Each row is followed by its class number.
[ 147 -326  121   61  248 -335  262    6 -637   54  -70  -51  210  -93
 -230  302  -84  165   64  176  255  -95  101  465 -175  -70  -42   95
   49  -27  -14  -92   -3 -181  -70 -230 -136  357    4]  3
[  49  100 -251   73  112 -163   11  -24  -26  -93   79   98  -68   65
   79  195  199 -279  194   50    0  165 -120 -228  172 -118   18  203
  140  102  200  -25  239  -14   54  251 -238 -181  -60]  7
[-397 -317 -362  284 -277   40  301  147  229 -224   20  -92  408  263
  313 -490 -380  -19  530 -107 -313  315 -157   12  104  149   -7 -168
  489  -31  -13  -21  224 -287  217   68  -45  -94 -573]  4
[ -38   87 -233   56  228   40 -111  -68   70   36 -122  153  -45  131
  176  165   32 -358   89   96  -57   78  -78 -228  175 -218   45  108
   11  129  238  -85  252  -74  112  316  -94 -389  -48]  4
[ -54  580   26 -229 -194  191  356  397  137   43 -281 -169  379  -24
   50 -164  135 -246  284  511 -257 -331  224  374 -544 -196  107 -463
 -686  165  -64   98   44 -100   49 -365    4 -214 -242]  3
[ -21   58  163   24 -231 -190 -270  184  -15  231  -93  -90  -74 -107
  113   99   92 -134   41   71  293 -123   78  178   74 -104   49  -47
  109   95  222 -121 -128  256 -117  132   44   74 -131]  5
[ 144    4  163  287 -428  -83  207  -71 -442 -115  -36 -145 -108 -238
  261  136  130  242  364 -259  122 -508   99  -59 -230  336 -152  464
  -86  -65  124  102 -101  -43   -5 -239 -199  -80  140]  1
[ 148  275  133   97  325   74  151  -74 -202  182  242 -221  558  350
 -191  -29 -136 -134 -281  609 -174  146  457  477 -220  316  359 -177
 -194 -126  456  265  -27 -180 -250 -194 -386   47 -267]  9
[  16 -128 -200  317 -478   -1  182 -153  184  597  294  325  375  224
  153 -519  203   65  -64  235 -199 -316   49  167  135   62 -107 -177
 -345  -70   -3  -47  -58  317  690  196   89  454  -10]  4
[ 201 -583  238  153 -165 -359    4   86 -574   38   20   81 -292 -119
 -368  347 -112 -247  -61  381  418 -115  402   15 -208  -81  -18  745
   96 -399  525  -68 -274 -284 -284 -378 -155 -488 -167]  4
[ 137  140   22  -76  136   17   96   13  233  -38 -137  300 -254 -333
  298 -158   97  235  687 -206   47   71  657  -17  227   22 -321  -96
 -401  259 -236  -32   53  300  170 -278  237  -36  -78]  9
[  91 -194 -431   39  445 -417  110   54 -163 -448  195  319    8 -457
   92   20  104 -627   47   89 -462  310 -100 -425 -153  -83  -46 -299
  -37  -14    2   79   82 -231  427 -170  355 -364   -6]  5
[ 157  251   47  -97 -163   85  193  -75 -761  188  116   -8 -168 -174
 -512  178  261  567  119  225  236 -143   17  632 -187  141 -207  249
  122  -21  153 -308 -368  -32   70 -180 -242   25 -149]  2
[  81 -105 -288 -112  666 -164  -77   46  310 -184  312  -74  233 -307
 -220  143  -51 -532   95   61 -397  182   96 -106  313   53  339   79
  466   34  232  107  236 -518  120  252   38  -45   24]  3
[ 126  222 -227 -400  -68  -32  113  112  257  -39 -232  214  -21 -619
  165  -53  367  523  769 -351  197  -39  365 -271   66  156 -315   51
 -350  -56 -129   60   56   22   57 -282  115   51   51]  7
[ -75  -66  -53 -159  320 -380  443 -184 -229   51 -301 -169 -382 -147
  -55  154 -279  304  294  249  -33  -83 -130  196  170 -172 -256  351
 -107 -447  171  -81 -418 -340  189  -15  150   64 -154]  0
[ -87   -1  137  336 -287   42 -199  200    1  187  -43 -270  137  -74
   38 -161   92  -92 -221  232  401  -52   72  325 -170   55   53    2
   78   50  110  -32    6  314   -4  157  108  249 -138]  7
[-131  104   81  -32  303  434   86  158 -323  -24  266 -347  709  332
 -126  -29 -351 -196 -327  360 -270 -247  -38  573 -320 -241  186 -522
 -616  163  206  153  -31 -130  -44 -284   19 -108 -171]  3
[  -4 -211  108 -190  351 -352  -86  -80  150   24   14   25  268  158
 -168  300 -220 -211  321  192 -494  126  249 -246  344 -128  438  135
  233 -183  474 -114 -109 -135  238  374  127 -109 -247]  9
[-248  222  116   43  -70  250  630 -214 -695 -109 -203 -215  398 -228
 -134  449    4  278  338   13  146   29  -43  328 -292  654 -159  261
 -133 -441  122   76  -87 -345 -156 -240 -274  299 -155]  1
[   6 -199  -35  -81  390 -146   82   65    7  -30  215   -7  317  -97
 -635  182   49 -267 -310  -69 -278  164  -80  -38  -37 -185  380  176
  397   17  154 -128   61 -362  -50   79    4 -318 -436]  2
[ 121   70 -213 -172  218  -49  178   91  333  -11  -60  222   47 -310
   78 -164  174  465  589 -233  -10  110  589  -79   56   -8 -224  -77
 -208   96 -112  180  123  -48  135 -334  295   25 -142]  4
[ -25  259   41  -30  105   54  -56   -7   78  285 -202 -236   75 -159
  -16   94  176  342  -24  255  292   77  -79  261 -144   64   97  -27
  114   47  206 -120  -39  230  149  163  -17  254 -124]  6
[ 182  211 -119 -315  123 -177   57   69  253  -13 -177  157   42 -355
  126 -157  219  602  792 -184   62   90  657 -393   92   44 -184  238
 -399 -118   60  173  -83  -10 -158 -179   15 -134  -52]  4
[  31 -295  -26  -76  666 -270   -5 -229  -89   74   28  333 -210 -196
  -58  530 -120 -251    1  226  -66   45 -138   88   64   17  206   47
   40  -27  -47  -75  -29 -163  373  -60  137   92 -103]  6
[ -41  230 -234  140  216  116    5  -94 -100  -33  184   32 -103   63
   21  125   57 -354  -35  240   52  289 -130   35  159  -36 -120  -27
   47  136  186 -108  111   26   28  254 -161 -193  -46]  2
[ -52  -90  -96   69 -462  146 -286 -166  495  276  511  421  539   -1
  409 -417  220 -378 -173  131 -219 -445  214  141  305  253   94 -125
 -280  -23 -258  222  230  297  417   51  291  596  417]  8
[ 118  497   51   70  420   82 -194 -186  250  253 -240   10  694  -24
  347 -181  187 -195  301  564  -98  300  170   -8 -342 -239  250 -530
 -652   48   23   98   13   43  491   29  262  163  197]  3
[ -83   99  126  168 -247   42 -152  175  -94  210 -164 -213  135   23
   10  -11   16  209 -216  228  165  -89 -106  216 -139   23    8   68
   98   36   22   15   -4  178 -182   27 -169  157 -104]  1
[ -27  130 -248  122  202    4  -22   64  -43  -79   33   83   48  171
  -44  112   14 -446  153   70  -57  278  -72   -4  290  -93   15 -118
  114  161   20  -20  280   35   37  284 -284 -197 -174]  9
[ 241 -240   47  -83  112 -161  108  -31  -79  123 -384  204  358   50
 -205  535 -209  -62 -157 -282  102  -75  346   75   49  438  262  523
    8 -549  271   15 -172 -631 -583 -198  -73 -170  -12]  6
[  63 -423   65   48  456 -172 -156  -25  171 -447  -55   72  282  389
  -73  -65 -164 -374 -160    0 -200  391 -108 -200   85 -275  316 -220
  234  114   -4 -100  477   15  156  277 -104  109 -115]  6
[ 154   83 -201 -269   80 -194  -57   89  164  -14   79  391 -134 -513
  274 -190  262  323  609 -267   85   29  581 -357   81   73 -250   69
 -295  -90   -2  162   19   45 -137 -361  211   58  -73]  2
[ -38   40   60  184 -228  -51 -197  227   92  175   29  -42  203 -130
   -8  137   68 -199 -237  259  226  135   36  141 -142  113   43  -97
   43   17  110  -24   21  286  -49   38   57  189  -26]  5
[ -26  236 -295  164  189  138  -30  -39 -104   17   35   37  -19  152
  -24  126  114 -135  169   53  -56  205 -173  -29  148  -39   14  -16
  -22  221   75   11  178  -32  190  216 -229 -221 -254]  8
[ 135    2  -96  299 -261 -194 -175  -71  394  753  364  352  428 -176
  264 -331  218  -28  -97  409  294 -573  229   65 -278 -183 -177  156
 -502 -169  255   76  132   75  153   -5   57  308  257]  4
[ -23   21  111 -200 -238 -295  256 -117 -262  118 -187   81  -34 -235
  175  279   -4  321  162  286   52 -352  104  402 -194  203  -26  267
 -176 -120  205 -287 -143  -43  126 -216  -83   21 -236]  7
[ 167 -276  144  119  214 -371  354  -98 -427 -236   18   57 -287 -264
  137  179   68  160  242  -41   72 -249   71  180 -243  213  -47  600
 -238 -147  101 -220 -440 -168 -161  -26   24  138   -4]  1
[-213 -128  -86  111  562  147  193 -233  -73 -288  -14  -83  164  571
 -365   26  -63  305  207    6 -502  848 -408 -136  539  164  131  -14
  283  243  -29 -163 -277 -544  101  565 -293 -182 -545]  7
[  33   53 -350  -72  640 -340  159  -99  124 -103  175  271  446  127
 -281    2   -5  -93  440   77 -463  317 -272 -471   91 -301   47   54
  183 -101   19  174   65 -204  249  162 -110 -427 -229]  4
[ 410  121  255   58  104   26 -338 -249  662  747   98  529  381 -313
  115  -59  180  -26 -304  216  209 -377  632  142 -132   18  145  206
 -472 -434  405 -125   25  267  363  235  183  443  493]  7
[ -56 -498   41  148  219   -5   12  -27   -2 -138  349   26  -34  198
 -204   87 -165 -402 -119  174 -344  397   35 -276   96  -30  347  174
  379  111  354  -96  146 -413  -61  -31 -291 -282 -431]  1
[ 189 -126  -42  148 -143  -39 -199  -11  290  267  192   93  526  275
   50 -513  162 -194 -105  532 -143  152   -7  -86 -428 -166  417 -568
 -681   10  -16  136   30  -42  489 -356  -68  146 -224]  6
[-121 -200 -173 -403  549   -9 -397  110   79 -420  227  128  -58  -61
  168  289 -239 -232  110  170 -405   81  278 -269   94 -160  262  382
  420    6  695 -126  178 -434 -320  199  338 -344   19]  4
[  16  183 -252  192   61  -71 -102  -10  -87  -98  112   93  -34   53
  143  152   20 -372  167  143   89  259   -7   27  139 -106  -48   59
   -8   85  168  -87  240   40   83  227 -203 -116  -24]  3
[ 207  216 -170 -131  -45   35  123  182  242  -73 -134  189  -21 -476
   64 -198  352  426  413 -116   89   65  683  -88  -76  156 -266   49
 -410  -13  -68  150  171  158  171 -327  238  123   35]  5
[ -20  -68  104  176 -320  -93 -212  285 -182  117 -176 -122 -120  -84
  117   11   48 -146 -336  214  233 -107   17  224 -184   22  110   66
  147    2  165  -39  -27  194 -112  -27   -7   22 -144]  5
[ -11 -466  -21  160 -279  191 -208 -136  370  737  511  615  540 -119
  293 -224  101 -239 -349  387 -214 -541  499  373  100  119  253   85
 -294 -213  212  102  109 -288  485 -129  159  442  145]  4
[ -62   99  199  151 -161 -132 -321  131  -86   35   86 -176  123  -99
   -9   -7  119  -27 -248  269  443 -159   44  350 -214  -20   80  124
   72   15  122    7  108  259 -231  160 -174  220  -55]  6
[  80 -105  351  401 -174  510 -436   10 -126  356  288  376  589  118
  -14 -254   78 -656 -350  758 -346 -195  340   69  143  397  136  327
 -555  -19   16  121 -137  150    3  -29  -37  256  299]  5
[ 168  465 -274  -86  435   31  155  -78 -197 -320  -27 -156   92 -238
  181 -299   90 -476  131  173 -229  -30  -30   50 -330  157   21 -410
 -475   10   73  338  160 -259  166 -541  -14 -263 -191]  0
[ 345 -255  -19  386   52 -107  -86 -250  437  899  240  396  499  -12
  -69  -16  159 -150   77  414  -71 -226  485  -91  206  515  111  161
 -163   64  153   23 -136 -336  273   15   58  335  247]  0
[ 241  113 -138 -104  -82 -146  155  213  235   78 -203  241  -96 -361
  264 -181  270  388  728  -92   75  -20  587 -142   19  116 -248  146
 -350   87    0  -15  -18   50   -9 -250   62   49  -49]  5
[  83  150 -232 -112  -97  -25  -71   44  160 -200  -75  203 -418 -385
  330 -255  212  227  890    9  123  172  711  -80  242  117 -322   24
 -292   95 -130   92   32  -20  159 -289  193  -63  -52]  1
[  61 -466  215 -150  293 -300   21  -98 -246  405 -548  116  -90   34
 -106  587 -371  -57 -128  280  -30 -173  -63 -259  -55  367  235  -91
   -6 -282  175  -99 -336 -257   37  -84   65   69  -39]  0
[ 156  147  -86  150   54 -230  414   85  -47  272 -403   25  -43 -235
 -122   84 -160  652  113   85  -92 -100  -69  108 -583  -67 -136  251
  -21 -325   61  -23 -245 -802   -4 -334 -136 -336 -142]  3
[  72  278 -381  253   37  -67  -13   -6   97 -134   10  -29  -52  237
  262   49   61 -256  353  -29  -19  228 -104   -1  209 -142  -13   26
   42  175  186  -30  397  -90  164  291 -252  -59 -134]  7
[-100  237    2   79 -316 -102  -79  214 -146   87  -35 -170  -10 -229
  130   96  231 -152   21   90  283 -110  -17  175 -290 -228    1  -42
  -29  146  119 -100   55  180 -134   22   84    6 -128]  8
[  -9  726  175   73  118  400 -173 -169   20   89    0 -148  356  319
  348 -341  113  192   59  265 -371  313  127 -205 -243 -306   85 -422
 -706  241  379  252  -27   51  115 -307  -43 -395 -333]  3
[ 295  -97  -38  -89  239 -634  179   66 -431  -68   89  128   28 -383
 -241  529   73  106  409  159  356    9   40  370 -465 -161  -79   58
   39   26  130 -353 -348  -26   24 -219   45 -204  -59]  8
[ -71   18  162  230 -358   36 -165  191 -104  260   34  -54  161   91
 -120   -5   76 -107 -185  263  296   -7  134  249 -182   10  113  126
  -41    2  222 -103  -65  200 -225  -11  -95   27 -334]  6
[  86    8  -57  -51  232 -298   87  -59  158  116  313  286  417  -36
  159 -328  258 -364 -501  375  142 -118   77  175 -520  -92   64 -395
 -365   59 -110  186  490  199 -115 -418  110  505  -37]  7
[-160  -12 -137  -81  -38   75   50  389 -114 -239  131 -250  213   -3
  151 -203  -54 -594 -442   97 -360 -557 -199  -27 -317 -117  171 -751
 -487  238 -266  434  219  -73  -93 -261  108  -79   47]  6
[  89  390   80  146  482  544 -118  -14   15   73  155   -7  265  150
 -110   32  103  420 -102  420  176 -131  -88  378 -303  202 -187 -125
 -649 -197   19  514 -268 -186   43   43 -145  295  353]  8
[ 233  234 -149 -312  233 -264  218  160   69  -35 -197  171 -136 -407
  123  -26  249  638  884 -270  138  130  540    2   41 -155 -264  -87
 -185   86   40  -27  -15  199   84 -185   11   52 -250]  8
[ -19 -578  -99   35 -304 -481  266   66  -82 -299  -10   55 -199 -336
  302   96   90 -151 -191  -32  160 -330 -142  171 -153   42   26  210
  172 -210  -14  -51  142   31  395 -117   80  114   -9]  7
[  22  113 -303  206  192 -103  -58  -91  200  -44   38   47 -123  235
  243   16  -27 -303  157    7  -12  257 -126   59  287 -277   -2 -153
  141  265    7 -101  357  143  370  298  -52   23  -57]  0
[ 126 -175 -273   56 -150 -228  -82 -300  464  343  437  402  141 -335
  615 -328   51  -23   91  149 -154 -241  342  203   69   62   -6  -54
 -113 -112  299 -177  -12 -106  601  -13  358  221  245]  4
[   1 -143 -167   41  116  477 -398 -326  460  886  417  465  649   71
   20 -315  -63 -160 -773  701 -388 -214  138  419  366  165  311   50
 -316 -105   63   -9   11 -221  532   49   70  239  254]  3
[ -25 -207  244   81  445   31  271 -105 -489   41 -100   -6  107 -116
 -488  208  -70 -194  225  467   -3  116 -185 -196   54   65 -228  433
  -49 -304  111   93 -325 -259  -45 -121 -185  -81  -54]  0
[  92   -8  203   10  579 -116  213  -37 -464   88  -93 -281 -153 -403
 -138  358 -351   74  119  164  -42   39  -37  349  121  -41 -128  512
  140 -101  299 -141 -282 -451 -388 -227 -226   57 -112]  0
[ -29  192 -337  104   55  -51 -179   22  -40 -132   32  -63  -98  185
   98   90   59 -256   69   46 -130  296 -121 -155  303 -176   68  108
   63  132  226   18  264 -208  -72  285 -278 -228 -211]  8
[  18   50  140  163  126 -173 -130  192   21  222  -44 -157  171 -179
  -81    5   54  112  143  244  455  251  167  234 -107 -247  -87   40
  112  -45  272 -147  -78  213 -187  204  -34  196 -134]  9
[ 179  258 -174  260 -251  117  -40 -291  310  376  267  256  513  -93
  427 -569  145  284  157  113 -235  -52  150  384   79  247  -75  -62
 -201   30 -325   69  101   70  512 -247   83  616  302]  0
[ -52   85  173  153   82  128 -133   75  -79  301  -39 -168  -37   13
 -179  105    6  222 -386  275  299  -18  -45  379 -203   40   55  -54
    8  129   53  -34 -110  119  -40   42 -112  123 -158]  0
[ 218 -137  -75  337 -232 -210 -174 -209  526  641  306  627  323   11
  158 -341  429  125 -116  517  251 -155   37   33    1  139 -284   59
 -385 -174  -49   -8   -4  253  427  155  132  826  389]  6
[-149   74   93  120 -184  120 -154  156 -145  185  -13 -195   94  -85
   68   60   92   31  -75  299  324  -82   53  289 -152   20  -13  128
   99  -17  297   12 -159  102 -156   76   62   16  -71]  4
[ -29 -323 -118  -53  351 -255  252 -106 -171  422 -131    7 -132 -361
 -108  697 -331  358 -232  -14  -96 -284 -140 -114 -146  170  229  336
  -20 -261  134  -19 -106 -431   80 -119 -188 -140 -122]  1
[-107   29   95  131 -229  -85 -198  184 -103   51  -87 -198  -11  -32
  -78  -10   71 -199 -147  264  481  -89  -18  360  -88  -30   51  122
  214 -104  108  -15   65  206 -170  158 -107  159 -138]  6
[  85  422   15 -260  343   95 -129 -301  126   67  137  -10  621 -102
   57   54   73 -435 -154  272  235  228  203  117 -342   -2  380  -42
 -665 -338  265   84 -172  344  -13 -244  238 -294    4]  8
[ 104  861  -70  133  -80  185  -92   34  531  -82  492 -399  566   39
  253 -424   64 -244 -108  514  -70   56  256  458 -372  -91 -112 -466
 -480  -55  402  323  204  372  121 -178  390  401  174]  2
[ 184  620   16  246  221  524 -334 -270   18  277  321 -221  413  425
 -220 -261   78   32 -317  532  -81  254  -76  355 -338  122  446 -299
 -465  158    2  458   75   36  422 -491 -362 -143 -294]  0
